[[141 104 139 135]
 [139 106 155 127]
 [128 121 113 131]
 [126 148 136 139]
 [139 117 126 135]
 [131 125 129 125]
 [130 130 144 139]
 [125 141 120 143]]
:
[[141 104 139 135]
 [139 106 155 127]
 [139 117 126 135]
 [128 121 113 131]
 [131 125 129 125]
 [130 130 144 139]
 [125 141 120 143]
 [126 148 136 139]]

[[126 124 116 104 131 126]
 [132 113 141 148 141 117]]
:
[[132 113 141 148 141 117]
 [126 124 116 104 131 126]]

[[142 140 122 112]
 [138 126 119 125]
 [153 147 130 129]]
:
[[138 126 119 125]
 [142 140 122 112]
 [153 147 130 129]]

[[139 130 138 106 133 127]
 [134 135 139 112 143 123]
 [122 115 120 141 112 134]
 [133 114 128 115 110 133]]
:
[[133 114 128 115 110 133]
 [122 115 120 141 112 134]
 [139 130 138 106 133 127]
 [134 135 139 112 143 123]]

[[129 126 133 133 141 112]
 [152 113 137 122 115 131]
 [111 148 123 131 136 131]
 [140 122 144 134 124 130]
 [120 135 134 141 126 122]]
:
[[152 113 137 122 115 131]
 [140 122 144 134 124 130]
 [129 126 133 133 141 112]
 [120 135 134 141 126 122]
 [111 148 123 131 136 131]]

[[147 151]
 [115  98]]
:
[[115  98]
 [147 151]]

[[135 110 132]
 [127 113 137]
 [107 123 149]
 [117 127 117]
 [131 143 128]
 [139 118 143]
 [108 111 138]]
:
[[135 110 132]
 [108 111 138]
 [127 113 137]
 [139 118 143]
 [107 123 149]
 [117 127 117]
 [131 143 128]]
---
[[113 140 137 140 146 126 127 122 139 107]
 [122 149 126 123 135 139 112 120 150 118]
 [118 128 111 124 133 112 143 143 103 136]
 [115 123 110 125 136 111 147 141 104 135]
 [140 143 121  99 137 151 137 128 150 119]
 [120 127 140 137 138 150 149 119 135 117]
 [113 128 120 122 114 156 122 121 139 145]]
:
[[107 113 140 137 140 146 126 127 122 139]
 [118 122 149 126 123 135 139 112 120 150]
 [136 118 128 111 124 133 112 143 143 103]
 [135 115 123 110 125 136 111 147 141 104]
 [119 140 143 121  99 137 151 137 128 150]
 [117 120 127 140 137 138 150 149 119 135]
 [145 113 128 120 122 114 156 122 121 139]]

[[132 129 138 115 135 103 111 131]
 [122 119 127 146 134 146 123 114]
 [150 127 130 131 141 108 117 151]
 [134 134 139 136 137 134 118 136]
 [127 119 122 130 115 131 129 109]
 [134 131 133 146 125 125 116 130]]
:
[[131 132 129 138 115 135 103 111]
 [114 122 119 127 146 134 146 123]
 [151 150 127 130 131 141 108 117]
 [136 134 134 139 136 137 134 118]
 [109 127 119 122 130 115 131 129]
 [130 134 131 133 146 125 125 116]]

[[133 109 120 128 119 142 127 109 141]
 [123 138 122 106 113 108 109 131 130]
 [126 118 116 139 114 125 111 144 143]
 [117 120 119 105 108 120 114 141 139]
 [125 130 129 130 137 132 107 141 108]
 [137 115 143 130 108 118 135 138 133]
 [114 106 128 142 147 113 105 108 130]
 [121 142 141 147 119 124 145 147 113]
 [124 109 150 113 124 147 148 131 127]
 [107 117 106 140 124 130 149 112 132]]
:
[[141 133 109 120 128 119 142 127 109]
 [130 123 138 122 106 113 108 109 131]
 [143 126 118 116 139 114 125 111 144]
 [139 117 120 119 105 108 120 114 141]
 [108 125 130 129 130 137 132 107 141]
 [133 137 115 143 130 108 118 135 138]
 [130 114 106 128 142 147 113 105 108]
 [113 121 142 141 147 119 124 145 147]
 [127 124 109 150 113 124 147 148 131]
 [132 107 117 106 140 124 130 149 112]]

[[114 132 125 152 120 139 129 122 132 135 135 126 121]
 [113 134 134 133 131 146 135 115 130 135 155 116 128]]
:
[[121 114 132 125 152 120 139 129 122 132 135 135 126]
 [128 113 134 134 133 131 146 135 115 130 135 155 116]]

[[114 135]
 [141 131]
 [110 129]
 [112 126]
 [149 130]
 [135 140]
 [128 140]
 [151 131]
 [111 126]
 [116 137]
 [132 131]]
:
[[135 114]
 [131 141]
 [129 110]
 [126 112]
 [130 149]
 [140 135]
 [140 128]
 [131 151]
 [126 111]
 [137 116]
 [131 132]]

[[118 149 124 125 128 136]
 [120 139 132 135 142 126]
 [131 136 133 125 134 141]
 [142 116 136 127 125 123]
 [143 120 131 130 122 115]
 [129 109 123 127 114 145]
 [121 134 127 145 116 117]
 [131 129 144 140 130 124]
 [136 131 130 122 133 151]]
:
[[136 118 149 124 125 128]
 [126 120 139 132 135 142]
 [141 131 136 133 125 134]
 [123 142 116 136 127 125]
 [115 143 120 131 130 122]
 [145 129 109 123 127 114]
 [117 121 134 127 145 116]
 [124 131 129 144 140 130]
 [151 136 131 130 122 133]]
